Below is a small trained network, with its code and all its weights. Each question gives an input and a class and asks what happens when units are switched off, that is, made to give their printed mean instead of their output.

import numpy as np


def w(rows, s, z=0):
    codes = np.array(rows[::2]) - 128.0
    scale = np.full(codes.shape[1], s)
    scale[-1] = z or s
    return codes * scale


def norm(h):
    return h / np.sqrt((h * h).mean(-1, keepdims=True) + 1e-5)


def f(y):
    return np.maximum(y, 0)


def log_softmax(a):
    a = a - a.max(-1, keepdims=True)
    return a - np.log(np.exp(a).sum(-1, keepdims=True))


def net(x, mask):
    res = np.array(x, float).reshape(1, 5) / 4 @ E
    u = 0
    for l in range(2):
        y = f(norm(res) @ A[l][:, :-1].T + A[l][:, -1])
        res = res + np.where(mask[u : u + 9], y, B[l][:, -1]) @ B[l][:, :-1]
        u += 9
    return log_softmax(norm(res)[-1] @ U[:, :-1].T + U[:, -1])


A, B = {}, {}
E = w([
[117,116,114,117,150],'x0',
[221,2,114,243,68],'x1',
[177,145,211,162,127],'x2',
[82,149,44,140,70],'x3',
[7,69,182,155,42],'x4',
],0.006)
A[0] = w([
[179,171,58,215,167,95],'L0N0',
[56,243,46,188,64,209],'L0N1',
[220,18,104,152,64,194],'L0N2',
[35,149,63,77,71,117],'L0N3',
[92,198,154,87,136,254],'L0N4',
[227,104,254,231,99,136],'L0N5',
[28,78,201,140,79,225],'L0N6',
[106,100,102,129,170,170],'L0N7',
[99,129,43,103,68,133],'L0N8',
],0.0072,0.0026)
B[0] = w([
[149,154,154,113,162,171],'L0N0',
[161,114,170,90,164,215],'L0N1',
[109,120,94,190,206,243],'L0N2',
[110,162,147,123,137,207],'L0N3',
[119,164,154,62,120,216],'L0N4',
[103,125,78,77,146,242],'L0N5',
[2,82,147,88,102,254],'L0N6',
[210,167,227,136,89,155],'L0N7',
[155,87,147,137,190,182],'L0N8',
],0.008,0.0064)
A[1] = w([
[186,209,76,107,174,251],'L1N0',
[129,20,135,163,102,90],'L1N1',
[164,97,115,201,190,170],'L1N2',
[224,100,25,191,58,184],'L1N3',
[29,199,116,135,192,81],'L1N4',
[57,43,123,251,130,138],'L1N5',
[221,134,15,205,176,219],'L1N6',
[114,93,132,119,187,155],'L1N7',
[161,254,157,81,140,252],'L1N8',
],0.0092,0.0022)
B[1] = w([
[204,132,113,130,117,238],'L1N0',
[138,108,92,166,79,193],'L1N1',
[70,144,121,153,156,208],'L1N2',
[157,122,192,100,155,174],'L1N3',
[150,136,190,192,128,219],'L1N4',
[187,120,26,122,138,249],'L1N5',
[78,173,250,141,142,235],'L1N6',
[124,141,119,121,94,207],'L1N7',
[135,85,58,133,73,255],'L1N8',
],0.012,0.0068)
U = w([
[246,146,82,42,76,157],'0',
[37,113,185,38,73,2],'1',
[159,155,189,168,214,209],'2',
[109,33,31,169,127,115],'3',
],0.014,0.00069)

Each question gives the input, the list of numbers given to net, and the class t.
The units are the neurons (one row each of A and B). Each row of codes is followed by its name. A weight is (code - 128) times the scale printed after its matrix; where a second scale follows, it is the last column's (A, B and U).
mask holds one flag per neuron, layer by layer. A switched-off neuron (its flag False) gives its mean, the last column of its row in B, instead of its output. The means were averaged over made-up inputs and are rounded, as every weight is.
A unit's drop is (log p(t) with every unit on - log p(t) with that unit switched off) / (log p(t) with every unit on - log p(t) with every unit switched off).
The circuit of an input: a set's keep is (log p(t) with only the set's units on - log p(t) with every unit switched off) / (log p(t) with every unit on - log p(t) with every unit switched off). Starting from the 12 units with the biggest drops (on a tie, the unit counted first), units are removed one at a time, each time the one whose removal leaves the highest keep (on an exact tie, the one counted first), for as long as the keep stays at least 0.8.
units of the circuit, in order: the units of the circuit, biggest drop first
top k neurons: the k neurons with the biggest drops, biggest first
top k neurons in layer l: the k neurons of layer l with the biggest drops, biggest first
drop of u: that unit's drop, to one decimal
input [-5,6,3,3,-2], class 2: units of the circuit, in order : L1N6
input [-6,-6,-7,1,-1], class 0: top 2 neurons in layer 1 : L1N8; L1N6
input [-8,-7,-4,2,-2], class 0: top 2 neurons : L0N6; L1N8
input [4,-6,7,-7,-1], class 0: top 3 neurons : L0N6; L1N8; L1N6
input [1,5,-1,-2,0], class 2: top 2 neurons in layer 1 : L1N6; L1N8
input [0,0,3,-2,-1], class 0: top 2 neurons : L0N6; L0N2
input [1,-6,5,-5,1], class 1: top 3 neurons : L1N5; L1N0; L1N8
input [-8,1,2,-4,6], class 3: top 2 neurons : L1N6; L1N5
input [-2,7,-2,-7,-3], class 2: top 2 neurons : L1N6; L0N6
input [-3,1,5,-2,8], class 3: drop of L1N5 : 0.5
input [4,-2,4,-2,1], class 1: drop of L1N5 : 0.2
input [5,2,-4,2,-8], class 2: drop of L1N6 : 0.4
